Here is a tiny trained network, its code and every weight. The questions are about switching its units off for an input and a target symbol, where a switched-off unit gives its printed mean instead of its output.

import numpy as np


def w(rows, s, z=0):
    codes = np.array(rows[::2]) - 128.0
    scale = np.full(codes.shape[1], s)
    scale[-1] = z or s
    return codes * scale


def f(y):
    return np.maximum(y, 0)


def softmax(a):
    e = np.exp(a - a.max(-1, keepdims=True))
    return e / e.sum(-1, keepdims=True)


def log_softmax(a):
    a = a - a.max(-1, keepdims=True)
    return a - np.log(np.exp(a).sum(-1, keepdims=True))


def net(x, mask):
    ids = ['ΘΞΨΩαβγδεζλμπτφ'.index(c) for c in x.split()]
    T = len(ids)
    res = E[ids] + P[:T]
    r = res
    for j in range(2):
        rows = slice(3 * j, 3 * j + 3)
        q, k, v = (r @ M[0][rows].T for M in (Q, K, V))
        z = softmax(np.where(np.tri(T) > 0, q @ k.T / 3**0.5, -1e9)) @ v
        o = O[0][rows]
        res = res + np.where(mask[j], z, o[:, -1]) @ o[:, :-1]
    y = f(res @ A[0][:, :-1].T + A[0][:, -1])
    res = res + np.where(mask[2:6], y, B[0][:, -1]) @ B[0][:, :-1]
    return log_softmax(res[-1] @ U[:, :-1].T + U[:, -1])


Q, K, V, O, A, B = {}, {}, {}, {}, {}, {}
E = w([
[137,227,115],'Θ',
[132,65,102],'Ξ',
[143,254,138],'Ψ',
[112,202,176],'Ω',
[120,119,116],'α',
[191,4,59],'β',
[208,75,71],'γ',
[105,108,190],'δ',
[237,118,81],'ε',
[148,106,84],'ζ',
[160,131,123],'λ',
[146,97,106],'μ',
[176,69,97],'π',
[92,162,195],'τ',
[220,184,120],'φ',
],0.0097)
P = w([
[249,95,159],'0',
[148,88,149],'1',
[187,143,65],'2',
[113,87,148],'3',
[182,151,63],'4',
[105,90,146],'5',
[180,151,56],'6',
[99,96,145],'7',
[180,163,54],'8',
[95,91,148],'9',
[186,166,57],'10',
],0.015)
Q[0] = w([
[39,76,134],'H0',
[145,159,3],'H0',
[87,140,120],'H0',
[119,76,190],'H1',
[90,134,127],'H1',
[139,137,115],'H1',
],0.026)
K[0] = w([
[109,95,64],'H0',
[254,96,118],'H0',
[144,120,91],'H0',
[66,129,64],'H1',
[106,122,151],'H1',
[146,128,136],'H1',
],0.029)
V[0] = w([
[97,127,63],'H0',
[84,199,183],'H0',
[118,7,151],'H0',
[115,76,119],'H1',
[143,163,9],'H1',
[52,67,103],'H1',
],0.019)
O[0] = w([
[151,98,54,45],'H0',
[59,221,76,90],'H0',
[57,3,209,148],'H0',
[78,69,132,110],'H1',
[248,112,248,104],'H1',
[140,17,111,5],'H1',
],0.015)
A[0] = w([
[234,144,143,1],'N0',
[143,133,7,103],'N1',
[188,189,24,94],'N2',
[175,49,86,117],'N3',
],0.012,0.0037)
B[0] = w([
[94,135,249,201],'N0',
[37,230,191,146],'N1',
[190,4,65,250],'N2',
[135,180,12,157],'N3',
],0.013,0.021)
U = w([
[78,99,123,145],'Θ',
[132,120,116,122],'Ξ',
[2,144,136,83],'Ψ',
[74,104,129,65],'Ω',
[140,228,138,100],'α',
[81,162,164,8],'β',
[94,142,131,151],'γ',
[38,92,158,3],'δ',
[87,121,133,100],'ε',
[82,80,110,84],'ζ',
[58,219,103,236],'λ',
[101,175,124,147],'μ',
[151,224,51,199],'π',
[86,138,138,91],'τ',
[146,138,106,136],'φ',
],0.0065,0.0052)

Each question gives the input, a string of symbols that net reads in full, and the target symbol t.
The units are the heads (3 rows each of Q, K, V and O) and the neurons (one row each of A and B). Each row of codes is followed by its name. A weight is (code - 128) times the scale printed after its matrix; where a second scale follows, it is the last column's (O, A, B and U).
mask holds one flag per unit, heads first, then neurons. A switched-off unit (its flag False) gives its mean, the last column of its rows in O or B, instead of its output. The means were averaged over made-up inputs and are rounded, as every weight is.
A unit's drop is (log p(t) with every unit on - log p(t) with that unit switched off) / (log p(t) with every unit on - log p(t) with every unit switched off).
The circuit of an input: a set's keep is (log p(t) with only the set's units on - log p(t) with every unit switched off) / (log p(t) with every unit on - log p(t) with every unit switched off). Starting from all 6 units, units are removed one at a time, each time the one whose removal leaves the highest keep (on an exact tie, the one counted first), for as long as the keep stays at least 0.8.
units of the circuit, in order: the units of the circuit, biggest drop first
most important unit: the unit with the biggest drop
k most important neurons: the k neurons with the biggest drops, biggest first
which heads matter: for each layer, one digit per head in row order, 1 if its drop is at least 0.15 and else 0, layers parted by /
input Ψ π ζ φ β τ Θ, target φ: 2 most important neurons -> (N2, N0)
input φ γ Ω δ ε τ, target Ψ: units of the circuit, in order -> (N2, H0)
input Θ φ Ω λ φ μ Ψ δ, target δ: 2 most important neurons -> (N2, N3)
input φ φ δ, target α: most important unit -> H1
input φ τ Ω Ξ, target ζ: 3 most important neurons -> (N3, N0, N1)
input τ τ π, target λ: which heads matter -> 01
input Ω Ω β, target π: units of the circuit, in order -> (H1, N0)
input Ψ Ω Ω Ω Ξ τ δ, target φ: 3 most important neurons -> (N2, N0, N3)
input τ β Ψ μ Ω π Ξ Ω τ Ω τ, target λ: units of the circuit, in order -> (N2, H1, H0)
input Ω τ λ δ φ ε, target β: 2 most important neurons -> (N0, N2)
input Ω φ Ω Ω α, target π: 2 most important neurons -> (N0, N2)
input β Ω Ω γ δ φ λ τ δ, target ζ: 3 most important neurons -> (N3, N0, N1)
input Ψ γ δ ε γ Θ τ Ω τ Ψ Ψ, target φ: 3 most important neurons -> (N2, N0, N3)
input ε Ψ γ λ γ Ξ ε β τ τ γ, target β: units of the circuit, in order -> (H0, H1, N0, N2)
input τ ε β φ τ δ φ Θ Θ Θ Ψ, target λ: most important unit -> H1
input Ω ε γ δ Ω ε φ, target π: 2 most important neurons -> (N2, N0)
input δ Ω Θ, target Ψ: units of the circuit, in order -> (H1, H0)
input Ω λ Ξ, target π: units of the circuit, in order -> (N0, H1)
input β Ω ζ, target ζ: 2 most important neurons -> (N3, N0)
input δ ζ Θ μ β, target Ψ: units of the circuit, in order -> (N2, H1, H0)
input Ω τ δ Ω Ω φ δ, target π: units of the circuit, in order -> (N0, H0)
input γ γ δ Θ τ δ Ω Ω, target λ: units of the circuit, in order -> (N2)
